(in the rows, 128 means zero)
Each row of numbers belongs to one of the elements below and depends on some of the facts about them. Some rows are named. Which element is each other row?

Some elements and their rows:
skogruk: [203 139 120 119 154 162 129  99 108 113 123 100 144 119 107 116 131 108
 110 136 109 147 153 111 103 121 141  96 133]
siklebru: [160 150 148 119 142 146 118  85 123 107 115 101 128 118 104 109 176 108
 134 131 103 156 125 112 103 119 140  94 109]
duviton: [165 136 120 118 142 141 131  91 170 116 116 112 167 120 105 161 143 110
 109 134 103 146 206 135 101 126 103  92 144]
klastor: [158 162 120 147 159 196 154 122 107 108 114 117 131 120 101 108 149 109
 118 160 121 165 131 126 101 134 136 113 114]
pevan: [220 139 137 155 136 140 118  90 110 124 117 114 132 116 112 107 162 109
 134 154 104 145 142 111 102 171 103  91 155]
drisom: [222 149 148 156 136 142 119  87 109 124 118 119 131 115 108 108 155 109
 127 155 103 145 134 110 100 167 103  90 155]
viga: [226 140 141 144 136 141 120  86 108 126 118 124 135 114 106 107 163 108
 137 146 104 145 136 110 100 160 103  90 143]
nitak: [161 137 127 120 167 173 116  84 107 112 114 106 157 144 103 182 142 128
 109 161 105 146 127 111 103 142 160  90 131]
sesten: [163 149 128 122 143 152 123  96 107 109 120 111 136 118 102 113 132 108
 112 146 108 145 133 113 100 135 136  94 138]
roko: [167 141 124 119 144 153 125  95 107 110 120 117 141 114 102 114 133 110
 119 138 107 145 132 112 100 128 126  93 126]
kebem: [191 135 121 118 139 152 126  88 106 113 118 152 155 115 102 115 131 108
 118 146 105 155 127 111 101 126 144  97 110]
lukar: [162 144 135 118 161 188 136  83 108 108 143 109 210 116 102 124 155 136
 153 146 104 147 131 118 103 157 118 110 108]
klevuk: [163 149 128 121 144 155 121  97 108 108 118 112 138 117 102 114 132 109
 111 150 107 145 134 114 100 138 139  94 137]
grovi: [165 140 124 118 144 158 122  97 107 108 118 118 144 115 102 115 135 110
 118 143 106 145 134 113 101 131 130  93 125]
fimogro: [168 138 122 118 162 142 117 130 109 110 118 111 159 115 108 114 154 114
 164 139 109 145 157 117 138 131 106 149 111]
segris: [158 140 132 127 156 149 127  84 108 128 142 112 128 128 102 110 133 109
 114 132 106 145 128 112 101 121 105 103 130]
panok: [159 139 131 126 155 147 129  84 108 132 142 113 128 125 102 110 133 109
 116 131 107 144 127 112 102 120 104 104 129]
grozes: [160 136 119 120 176 158 116  86 107 177 127 143 143 128 105 149 131 147
 111 131 106 145 126 112 101 119 113  92 110]
vodra: [159 139 132 125 156 149 127  84 108 128 141 114 128 126 102 111 133 109
 115 132 106 145 128 112 101 120 104 103 128]

How the elements are related:
plevur: is directly part of; brasi: uses
[badrel, drasus, gogra, nitak, selum, skibogus] plevur grozes
[baflus, bufon, faflor, flastin, flupli, loreplek] plevur geven
[bodor, bodralas, brugek, dulir, fusti, mevi, skogruk] plevur brebran
[boplem, groskal, klevuk, neben, segrun] plevur vedu
[brotrado, klastor, pobro, skona, steplom, sugam] plevur grebrul
[defem, gritro, grovi, kluzul, vabrusku] plevur vodra
[deflobre, fligi, fogru, fustu, groflute, kodil, limar, rebra, stenal] plevur tuplak
[deskem, drisom, grigro, lorur, pevan, tikin, viga] plevur grodra
[didral, fimogro, paskos, plemese] plevur vukem
[disak, lukar, plaro, sitrik, stuti, vitadak] plevur vagros
[dridribo, duviton, tonos] plevur gisker
[druskom, fegrelus, grabo, gripa, pubron, tade, vudrel] plevur vilagel
[fitam, fleple, grodur, lizir, zekir] plevur segris
[flatoge, fudror, siklebru, stomar] plevur droros
[geklam, kebem, zusur] plevur panok
[grezir, kofevek, sesten] plevur gruskik
[roko] plevur lutal
{badrel} brasi groskal
{baflus} brasi pevan
{bodralas} brasi badrel
{brotrado} brasi pubron
{brugek} brasi zekir
{deflobre} brasi stenal
{disak} brasi sugam
{dulir} brasi baflus
{duviton} brasi fustu
{faflor} brasi klevuk
{fegrelus} brasi druskom
{fimogro} brasi dulir
{fitam} brasi dridribo
{flatoge} brasi mevi
{fleple} brasi skogruk
{fogru} brasi neben
{fudror} brasi loreplek
{fusti} brasi vabrusku
{fustu} brasi deskem
{geven} brasi fitam
{gogra} brasi lorur
{grabo} brasi lukar
{grebrul} brasi vagros
{grigro} brasi plaro
{grodra} brasi sesten
{grodur} brasi klastor
{groflute} brasi segris
{groskal} brasi duviton
{grovi} brasi kluzul
{grozes} brasi fogru
{kebem} brasi flatoge
{kodil} brasi fegrelus
{kofevek} brasi grebrul
{limar} brasi nitak
{lizir} brasi rebra
{lorur} brasi drisom
{lukar} brasi brugek
{lutal} brasi grigro
{mevi} brasi gritro
{neben} brasi segrun
{paskos} brasi selum
{pubron} brasi skona
{roko} brasi steplom
{selum} brasi fimogro
{siklebru} brasi zusur
{skibogus} brasi flastin
{skogruk} brasi plemese
{stuti} brasi vitadak
{sugam} brasi vukem
{tonos} brasi gripa
{vabrusku} brasi tade
{viga} brasi flupli
{vilagel} brasi bodralas
{vitadak} brasi siklebru
{zekir} brasi limar
{zusur} brasi sitrik

Which element is each row?
No name comes twice in this set of rows, the named rows included.
[159 139 120 137 173 192 161  91 106 124 129 127 128 116 102 107 131 108
 135 133 117 172 125 115 102 119 103 115 107] | grebrul
[202 181 149 118 174 141 180  84 130 125 147 106 188 116 110 138 171 143
 142 132 104 147 129 140 101 146 142 129 133] | limar
[222 137 120 120 136 151 127  84 107 119 116 193 170 115 103 114 133 108
 114 162 104 181 125 113 103 126 169 106 108] | flatoge
[252 136 120 119 138 152 133  84 108 125 118 130 170 118 113 116 133 110
 112 156 104 150 130 114 105 121 185 121 107] | mevi
[160 151 145 119 142 146 116  86 114 107 114 102 128 116 104 108 163 108
 126 131 104 150 126 111 102 118 139  94 113] | zusur
[179 139 126 118 139 153 123  89 107 110 117 140 144 120 102 113 131 107
 110 160 105 149 128 110 102 138 157 100 121] | gritro
[166 142 139 118 165 186 136  86 107 107 149 100 220 116 103 154 168 141
 153 135 104 145 126 111 104 154 116 109 112] | zekir
[201 140 122 118 177 188 145  86 107 109 155 102 224 119 111 156 157 125
 113 132 104 148 130 112 104 119 127 120 118] | brugek

Now the same elements, written a new way:
Some elements and their rows:
geven: [116 141 121  73 147 106 150 139 130 153 136 129 170  76 202 131 114  72
 121 150 180  91 219 161 187 117 204 155  91  42 108  75 106  80 107  96
  51]
faflor: [103 129 143  98 142 138 135 171 119 136 117 142 144 125 148 126 121 104
 128 140 147 137 158 122 115 119 168 117 122 116 171  97 133 140 124 148
 117]
dridribo: [120 123 143 124 121 133 135 132 128 124 123 133 125 132 132 136 123 134
 135 133 119 146 112 114 126 137 125 109 136 137 131 128 133 133 121 136
 138]
fogru: [144 159 150 137 170 122 120  66 167 133 116 119 138 139 120  60 115  82
 143  96 126 164 136 145  44  75  89 161 118 117 163  72 118 113 143 155
 143]
grozes: [144 160  92 112 127 119 147  70 145 144 145 122 133  96 141 127  85 107
 121 119 133 111 185 158 180  92 154 167 103  67  60 114  95  49 151  95
  82]
gogra: [119 141 126 125 129 135 130 148 120 126 123 137 124 133 116 131 111 132
 129 125 118 140 136 119 108 111 149 126 128 132 146 134 120 134 144 140
 134]
selum: [132 118 119 156 114 153 136 176 115 104 126 149 131 105  94 108 132 138
 127 131 121 116 151 147 102  98 170 126 145 147 156 117 127 112 139 137
 143]
zusur: [111 166 163 122 141 143 127 146 148 145 134 109 146 162 120 120 130 106
  88 127 143  93 110 137 134 120 148 138 132 159 151 178 138 131 144 147
 148]
grovi: [122 132 127 128 128 136 128 143 123 127 124 133 126 136 117 129 120 132
 127 126 124 135 131 122 114 119 136 125 130 135 143 131 127 137 137 137
 134]
grigro: [154 113 134 135  99 129 130 123 140 150 140 102 150 110 119 117 113 149
 107 121 145 139 146 113 122 135 106 131 131 157 171 138 141 198 140  96
 110]
bodralas: [130  92 128 124 118  94 102 136  68 143 142 135 156 160 154 132 141 164
 162 107 114  96  93  99  81  57 147 132  81 144 106 143 130 187 120 134
 139]
deskem: [144 105 131 123 102 147 117 109 143 151 143 122 120 122 123 118 134 147
  89 123 160 152 140 116 165 167  86 110 162 163 163 109 161 183 132 107
 130]
geklam: [120 123 142 124 123 135 132 132 128 124 121 134 123 133 130 135 125 133
 133 132 122 144 113 116 129 139 125 108 138 138 132 125 134 132 123 136
 140]
vagros: [165 149  80 133 162 110 184  57 108 136 160 144 150 125 125 112 127 134
 133 135  51 148 135 171 236 154 137 115 111  99  27 152  73  60 172  84
 112]
kofevek: [126 130 125 130 129 130 127 142 123 131 125 128 131 135 117 127 123 131
 129 125 124 131 131 121 106 114 135 130 126 133 145 133 126 141 139 134
 131]
dulir: [150  66 127 195  95 182 124 167  88  98 134 141 147 133 109  98 175 134
 147 142 139  62 117 174  95  65 153 123 133 143 135 106 155 135 126 150
 146]
skogruk: [131  98 133 152 114 154 120 130  95 130 129 121 140 172 139 129 144 125
 154 132 134  96  96 133  96  77 128 124 107 124 119 135 140 169 132 151
 130]
brotrado: [115 153 125 134  89 133 104 135 133 110 117 126  91 121 105 161  91 147
 124 109 136 124 124 107  89  98 140 146 142 138 129 157 126 122 132 132
 142]
skona: [109 143 143 128  80 134 113 125 141 103 115 132  84 119 120 171  94 149
 129 117 130 139 103  98 108 120 130 125 151 142 116 149 133 112 113 135
 151]

Rows to name:
No name comes twice in this set of rows, the named rows included.
[126  90 147 147 109 159 122 118  98 124 126 129 132 173 150 137 150 127
 154 141 134 109  77 131 122 103 118 106 120 129 108 124 153 156 115 155
 142] | bodor
[115 128  89  94 153 102  80 141  94 157 148 164 101 144 118 115 148 161
 102  94 137 136 154 101 128 107 139 133 135 150 139 103 134 150 146 135
 155] | groskal
[121 126 144 118 124 146 141 110 139 133 122 133 125 137 126 125 104 126
 137 126 118 159 120 112 123 118 116 110 134 133 132 106 134 117 134 148
 138] | segrun
[109 177 170 120 144 146 128 149 154 150 134 103 152 169 119 116 132 101
  79 126 146  84 107 140 137 115 154 143 131 164 157 190 139 129 150 150
 150] | siklebru
[144  92  61 111 174  46 148 138 165 167 157  79 159  90 109 121 151 162
 142 133 119  44 158 103 173 144  85 178  67  98  50 142 113  42 110  89
  56] | vilagel
[151 112 134 134  99 136 126 121 140 149 141 106 145 113 119 116 116 147
 101 124 149 139 145 117 131 142 102 129 136 159 170 133 146 195 140  99
 114] | viga
[113 134 110  89 139  74  98 150  86 150 142 162 127 126 132 130 119 173
 127  92 107 144 140  82 103  92 165 131 109 155 130 129 115 153 135 123
 150] | badrel
[116 139 128 123 128 137 128 146 120 126 121 139 122 133 117 133 113 132
 127 125 120 142 133 120 114 116 147 123 132 134 143 132 123 132 141 140
 137] | skibogus
[112 132 142 118 121 139 135 137 125 120 118 143 117 132 129 141 115 132
 131 131 115 153 117 115 131 136 139 106 141 136 132 126 129 123 127 142
 143] | drasus

The same elements again, as new rows of numbers:
Some elements and their rows:
dulir: [156 115 134 136 130 137 133 145 126 132 124 119 124 129 123 128 123 120
 146 191 103 124 181 200 190 126 146 154 131 182 136 113 134 192 105 135
 151 115 122 152 101]
bodor: [164 137 153 177 127 137 116 123 120 162 151 127 124 128 123 144 124 120
 137 142 131  93 118 105 141 145 118 159 134 127 149 158 135 144 105 118
 135 115 155 125  93]
skogruk: [ 96 114 130 152 128 131 125 143 121 132 122 128 123 128 126 130 125 119
 152 170 107 102 106 107 169 170 122 171 130 134 138 156 134 149 106 126
 119 120 119 113 138]
stomar: [154 158 116 126 129 138 119 122 129 151 159 117 118 132 129 123 127 120
 120 108 114  92 132 109 120 116 124 110 136 122 136 124 134 134 120 115
 117 121 156 116  89]
siklebru: [ 97 170 139 118 130 133 109 128 145 132 121 118 121 137 172 113 137 159
 132 183 127 144 145 110 138 132 138  96 127 122 131 113 195 135 139 114
 110 197 145 110 163]
flastin: [143 179 121 123 130 132 115 129 123 139 141 119 119 131 134 135 125 119
 115 110 120  92 115 130 123 114 122 121 142 120 149 124 135 137 116 113
 111 135 160 153  90]
steplom: [144 185 109 156 151 172 159 121 117 155 180 121 118 153 144 137 127 119
 164 109 103  93 182 109 121 113 119 106 137 120 144 114 143 140 121 120
 143 110 180  96 103]
viga: [ 96 114 114 120 135 145 111 133 140 135 166 123 123 127 122 117 130 124
 118 149 104 138  99 120 132 118 124 120 127 124 133 127 166 134 138 146
 123 127 111 121  87]
geklam: [153 157 117 126 129 137 118 122 129 152 160 118 119 132 130 122 127 119
 120 109 114  92 132 108 120 117 124 110 135 121 137 126 134 134 120 114
 118 120 153 115  88]
lizir: [ 94 120 109 121 125 135 128 134 129 132 123 119 119 132 137 116 123 119
 131 116 101 126 119 120 121 122 132 115 128 123 132 117 136 134 122 118
 112 126 124 106 125]
fligi: [163 127 121 118 130 154 114 126 136 164 151 136 118 129 126 183 153 120
 115 111 110  92 190 107 122 119 119  93 130 145 131 121 134 138 117 112
 115 110 154  96 102]
stenal: [163 129 121 119 131 153 113 126 137 164 151 136 117 129 125 182 152 120
 115 113 111  92 190 106 122 119 119  93 131 145 130 122 133 136 117 111
 116 111 155  96 102]
druskom: [117 166 109 135 137 135 109 143 142 179 144 119 170 131 134 115 161 119
 121 110 149  92 103 111 137 122 138  96 144 125 147 180 134 155 117 122
 122 112 148 129  86]
vudrel: [120 166 111 139 132 137 108 141 147 180 142 119 173 130 135 115 165 118
 121 109 149  92 102 113 133 121 135  96 139 125 146 175 134 156 115 120
 123 111 148 127  87]
fegrelus: [ 99 120 108 122 130 131 112 169 146 133 120 119 147 130 144 117 145 120
 132 110 121 126  99 121 159 138 152  94 134 132 136 172 135 164 120 129
 114 115 116 116 126]
vabrusku: [ 95 118 108 118 127 131 133 138 127 133 123 119 118 132 137 116 123 118
 130 116 102 119 118 114 125 128 137 118 130 122 132 121 136 134 125 119
 112 131 121 107 129]
tuplak: [205 133 162 121 138 132 112 121 174 143 141 173 117 128 132 133 190 119
 120 114 105  92 251 110 123 135 118 119 130 171 133 123 134 160 141 114
 117 110 121  99 131]
vukem: [192 182 150 124 138 123 114 121 154 134 154 121 120 164 142 116 136 119
 116 109 107  93 169 107 121 128 129 176 139 122 137 134 136 137 150 124
 123 116 121 100  99]
grozes: [154 114 110 118 126 126 156 122 216 135 150 185 128 161 143 116 123 175
 131 113 104 140 132 150 125 142 195 152 128 120 132 122 136 136 171 207
 118 159 124  96 145]

Name these rows:
No name comes twice in this set of rows, the named rows included.
[155 144 138 120 135 165 110 120 152 193 220 124 119 127 122 126 145 148
 116 117 102 110  99 125 121 113 119 120 129 120 134 122 170 135 117 138
 154 117 127 124  83] | deskem
[120 138 112 117 129 132 126 154 128 133 124 121 117 128 138 121 124 120
 115 132 103 129 159 228 120 114 153 119 134 143 137 115 140 134 106 111
 113 138 127 169 102] | baflus
[108 129 137 118 128 124 117 124 162 135 121 123 118 160 153 118 131 119
 115 111 101 120 156 108 120 146 138 186 128 128 132 125 139 146 154 133
 116 120 111  97 150] | lutal
[ 96 113 133 156 129 132 121 140 121 132 122 127 124 127 127 128 124 119
 154 172 109 107 107 107 161 165 122 168 128 134 136 151 135 152 106 125
 121 119 120 112 138] | fusti

The same elements again, as new rows of numbers:
Some rows with their names:
lorur: [135 158 116 143 189 145 195 169  85  93 130 132  79 134]
grodra: [111 164 127 181 167  59 156 165  55  90 183 123  76 167]
tikin: [128 159 117 142 177 145 201 173  89  94 141 137  97 134]
sesten: [108 160 154 168 117 119 110 157 162 108 114 121  97 174]
gruskik: [115 131 113 160 117 122 142  85  78 150 156 122 123 153]
mevi: [135 175 130 143 116 147  95 154 141 151 159 182  53 110]
tuplak: [ 93 105 124 137 212 131 105 119  81 157 161 126 150 158]
segris: [133 132 124 168 132 150 141  67  96 148 133 137 122 178]
fleple: [ 99 127 100 107 101 126 167 146 115 130 148 109 146  99]
pubron: [ 42 190 101 167 164 147 167 102 151 153 111  98 115 116]
roko: [ 88 124 113 102 135 106 156 102 122 133 108 135  91  97]
neben: [121 144 105 141 115 142 136 131 117 123 109 104 118 132]
brugek: [109 172 141 133 109 166  88 124  96 120 134 152  80 100]
klastor: [124 133 128 145 115 143 155 130 189 127 117 156 124 154]
siklebru: [124 141 109 140 121 146 150 144 122 137 115 111 108 128]
vitadak: [135 133 100 141 112 143 146 142 142 137 109 106 109 126]
stomar: [120 145 107 146 128 143 145 130 128 128 123 119 120 131]
vukem: [ 90 127 150 147 112 148 153  34  79 118 138 138 154 163]
bodralas: [124 167 123 132 108 172 106 111 112 134 153 184  99  93]

Name these rows:
No name comes twice in this set of rows, the named rows included.
[112 142  85 146  90 133 150 211 103 145 187  81 162 117] | kofevek
[130 149 109 157 135 124 139 142 157 151 119 138  79 143] | flatoge
[102 133 110 154  85  77 116 118  72 113 146  91 127 148] | geven
[123 123  96 113 130 107 176 167 160 173 155 144  84 107] | grovi
[124 125 126 164  65 161 158 154 100 163 187  90 165 180] | vagros
[117 153 135 144  90 152  98  93  63 154 194 168  95 129] | brebran
[ 44 186 108 168 149 148 161 113 143 150 114  87 115 116] | vudrel
[125 122  88 146  99 102 132  99  60 141 141  93 127 136] | grozes
[114 115 143 114 110 149 163  90 166 125  71 140  97 137] | steplom
[173 134  97 154 117 199 130 139 108 143  64  66  93 157] | flupli
[120 177 103 144 109 146  89 144  95 124 161 168 102  82] | fusti
[ 40 192  96 160 161 122 147 111 121 140  92  62  99  98] | grabo

